Below are the code and all the weights of a small trained network. Each question names an input and a target symbol and asks about switching units off, where a switched-off unit gives its printed mean instead of its output.

import numpy as np


def w(rows, s, z=0):
    codes = np.array(rows[::2]) - 128.0
    scale = np.full(codes.shape[1], s)
    scale[-1] = z or s
    return codes * scale


def f(y):
    return y / 2 * (1 + np.tanh(0.7978845608 * (y + 0.044715 * y**3)))


def softmax(a):
    e = np.exp(a - a.max(-1, keepdims=True))
    return e / e.sum(-1, keepdims=True)


def log_softmax(a):
    a = a - a.max(-1, keepdims=True)
    return a - np.log(np.exp(a).sum(-1, keepdims=True))


def net(x, mask):
    ids = ['αγεηλτ'.index(c) for c in x.split()]
    T = len(ids)
    res = E[ids] + P[:T]
    u = 0
    for l in range(3):
        r = res
        for j in range(3):
            rows = slice(2 * j, 2 * j + 2)
            q, k, v = (r @ M[l][rows].T for M in (Q, K, V))
            z = softmax(np.where(np.tri(T) > 0, q @ k.T / 2**0.5, -1e9)) @ v
            o = O[l][rows]
            res = res + np.where(mask[u + j], z, o[:, -1]) @ o[:, :-1]
        u += 3
        y = f(res @ A[l][:, :-1].T + A[l][:, -1])
        res = res + np.where(mask[u : u + 4], y, B[l][:, -1]) @ B[l][:, :-1]
        u += 4
    return log_softmax(res[-1] @ U[:, :-1].T + U[:, -1])


Q, K, V, O, A, B = {}, {}, {}, {}, {}, {}
E = w([
[73,118,127],'α',
[118,139,165],'γ',
[151,145,166],'ε',
[212,30,161],'η',
[185,99,5],'λ',
[240,22,53],'τ',
],0.013)
P = w([
[146,106,117],'0',
[2,104,169],'1',
[154,112,134],'2',
[133,145,125],'3',
[38,109,125],'4',
[157,111,154],'5',
[122,175,151],'6',
[53,115,118],'7',
[160,105,161],'8',
[124,144,91],'9',
],0.011)
Q[0] = w([
[209,126,27],'0.h0',
[38,179,61],'0.h0',
[95,152,107],'0.h1',
[50,63,102],'0.h1',
[8,91,157],'0.h2',
[3,39,181],'0.h2',
],0.0073)
K[0] = w([
[43,94,161],'0.h0',
[207,170,184],'0.h0',
[91,163,107],'0.h1',
[98,140,31],'0.h1',
[143,250,68],'0.h2',
[214,119,194],'0.h2',
],0.011)
V[0] = w([
[136,137,184],'0.h0',
[72,87,51],'0.h0',
[74,102,163],'0.h1',
[216,132,254],'0.h1',
[162,198,117],'0.h2',
[146,144,175],'0.h2',
],0.007)
O[0] = w([
[145,30,182,94],'0.h0',
[162,38,94,214],'0.h0',
[119,221,44,99],'0.h1',
[149,80,1,194],'0.h1',
[72,228,126,4],'0.h2',
[104,140,154,106],'0.h2',
],0.005,0.0028)
A[0] = w([
[187,86,118,5],'0.n0',
[136,97,54,50],'0.n1',
[125,103,3,170],'0.n2',
[94,194,40,31],'0.n3',
],0.014,0.002)
B[0] = w([
[162,209,43,255],'0.n0',
[85,159,96,214],'0.n1',
[1,181,180,248],'0.n2',
[141,138,21,132],'0.n3',
],0.007,0.0087)
Q[1] = w([
[213,146,39],'1.h0',
[128,47,203],'1.h0',
[125,15,114],'1.h1',
[254,142,159],'1.h1',
[59,121,229],'1.h2',
[135,198,108],'1.h2',
],0.0072)
K[1] = w([
[166,174,63],'1.h0',
[76,65,106],'1.h0',
[223,3,104],'1.h1',
[88,95,171],'1.h1',
[72,172,156],'1.h2',
[104,88,159],'1.h2',
],0.013)
V[1] = w([
[174,136,191],'1.h0',
[185,200,86],'1.h0',
[156,91,95],'1.h1',
[125,122,99],'1.h1',
[86,108,149],'1.h2',
[2,127,155],'1.h2',
],0.0085)
O[1] = w([
[118,65,117,2],'1.h0',
[75,110,34,216],'1.h0',
[86,139,197,180],'1.h1',
[102,23,1,188],'1.h1',
[72,228,113,89],'1.h2',
[97,196,150,47],'1.h2',
],0.0052,0.0034)
A[1] = w([
[206,223,185,179],'1.n0',
[12,52,148,252],'1.n1',
[150,215,216,120],'1.n2',
[197,19,2,135],'1.n3',
],0.0072,0.0036)
B[1] = w([
[136,33,21,125],'1.n0',
[118,18,249,191],'1.n1',
[230,96,41,124],'1.n2',
[95,57,2,255],'1.n3',
],0.0065,0.0087)
Q[2] = w([
[54,79,121],'2.h0',
[66,123,100],'2.h0',
[196,124,191],'2.h1',
[79,190,238],'2.h1',
[254,127,164],'2.h2',
[187,105,115],'2.h2',
],0.0083)
K[2] = w([
[110,125,136],'2.h0',
[137,124,113],'2.h0',
[255,59,189],'2.h1',
[102,172,152],'2.h1',
[194,91,145],'2.h2',
[128,89,56],'2.h2',
],0.012)
V[2] = w([
[228,176,36],'2.h0',
[115,78,125],'2.h0',
[31,71,189],'2.h1',
[122,75,80],'2.h1',
[2,166,87],'2.h2',
[155,65,109],'2.h2',
],0.0089)
O[2] = w([
[12,178,79,143],'2.h0',
[244,2,131,177],'2.h0',
[175,20,144,113],'2.h1',
[152,75,86,253],'2.h1',
[252,205,199,230],'2.h2',
[37,106,147,185],'2.h2',
],0.0057,0.011)
A[2] = w([
[178,76,3,253],'2.n0',
[130,155,25,34],'2.n1',
[102,103,107,182],'2.n2',
[164,120,156,160],'2.n3',
],0.011,0.0051)
B[2] = w([
[70,185,193,252],'2.n0',
[151,62,2,186],'2.n1',
[114,189,177,155],'2.n2',
[180,23,151,139],'2.n3',
],0.0097,0.028)
U = w([
[178,15,95,174],'α',
[101,117,221,218],'γ',
[74,179,254,138],'ε',
[89,90,129,68],'η',
[171,193,154,253],'λ',
[187,99,60,20],'τ',
],0.0099,0.0031)

Each question gives the input, a string of symbols that net reads in full, and the target symbol t.
The units are the heads (2 rows each of Q, K, V and O) and the neurons (one row each of A and B). Each row of codes is followed by its name. A weight is (code - 128) times the scale printed after its matrix; where a second scale follows, it is the last column's (O, A, B and U).
mask holds one flag per unit, layer by layer, with each layer's heads first. A switched-off unit (its flag False) gives its mean, the last column of its rows in O or B, instead of its output. The means were averaged over made-up inputs and are rounded, as every weight is.
A unit's drop is (log p(t) with every unit on - log p(t) with that unit switched off) / (log p(t) with every unit on - log p(t) with every unit switched off).
The circuit of an input: a set's keep is (log p(t) with only the set's units on - log p(t) with every unit switched off) / (log p(t) with every unit on - log p(t) with every unit switched off). Starting from the 12 units with the biggest drops (on a tie, the unit counted first), units are removed one at a time, each time the one whose removal leaves the highest keep (on an exact tie, the one counted first), for as long as the keep stays at least 0.8.
units of the circuit, in order: the units of the circuit, biggest drop first
most important unit: the unit with the biggest drop
k most important neurons: the k neurons with the biggest drops, biggest first
top k neurons in layer l: the k neurons of layer l with the biggest drops, biggest first
heads that matter: for each layer, one digit per head in row order, 1 if its drop is at least 0.15 and else 0, layers parted by /
input τ λ η η η ε τ τ, target ε: most important unit -> 0.h1
input λ τ λ α α λ λ η, target α: units of the circuit, in order -> (2.n0; 0.h1)
input η ε γ τ ε η λ γ λ τ, target λ: heads that matter -> 000 / 000 / 001
input η γ γ α λ, target α: 3 most important neurons -> (2.n0; 0.n2; 1.n1)
input λ γ γ η λ γ ε τ α, target α: top 2 neurons in layer 0 -> (0.n0; 0.n2)
input η η η η γ, target α: 3 most important neurons -> (2.n0; 0.n0; 1.n3)
input α η η α η η γ η α, target α: units of the circuit, in order -> (2.n0; 0.n0)
input γ τ τ λ λ, target γ: units of the circuit, in order -> (2.n1; 2.n0; 1.n1; 0.n2)
input η γ η τ η λ, target λ: 2 most important neurons -> (0.n2; 0.n0)
input τ τ τ λ α λ η λ, target ε: 2 most important neurons -> (2.n1; 0.n2)
input λ ε ε γ λ, target γ: 4 most important neurons -> (2.n1; 2.n0; 0.n0; 1.n1)
input γ α ε λ η, target α: units of the circuit, in order -> (0.n0; 2.h0; 1.n1)
input γ η γ τ τ, target γ: 4 most important neurons -> (2.n1; 0.n2; 2.n0; 1.n1)
input η α η η η λ ε η, target ε: units of the circuit, in order -> (2.n1)
input λ η λ ε γ γ ε η λ, target λ: units of the circuit, in order -> (0.n2; 2.h2; 1.h2)
input ε η η η γ η γ λ, target α: 3 most important neurons -> (2.n0; 0.n2; 0.n0)
input λ λ τ τ λ, target ε: 2 most important neurons -> (2.n1; 1.n3)
input α η η η ε, target α: 2 most important neurons -> (2.n0; 0.n0)
input ε τ η η ε η τ τ η τ, target η: heads that matter -> 000 / 111 / 100
input η η τ η α η λ τ, target γ: most important unit -> 0.n2
input η τ τ η η η, target η: 4 most important neurons -> (2.n0; 2.n1; 0.n0; 1.n3)
input λ η λ η γ, target α: 3 most important neurons -> (2.n0; 0.n0; 2.n3)
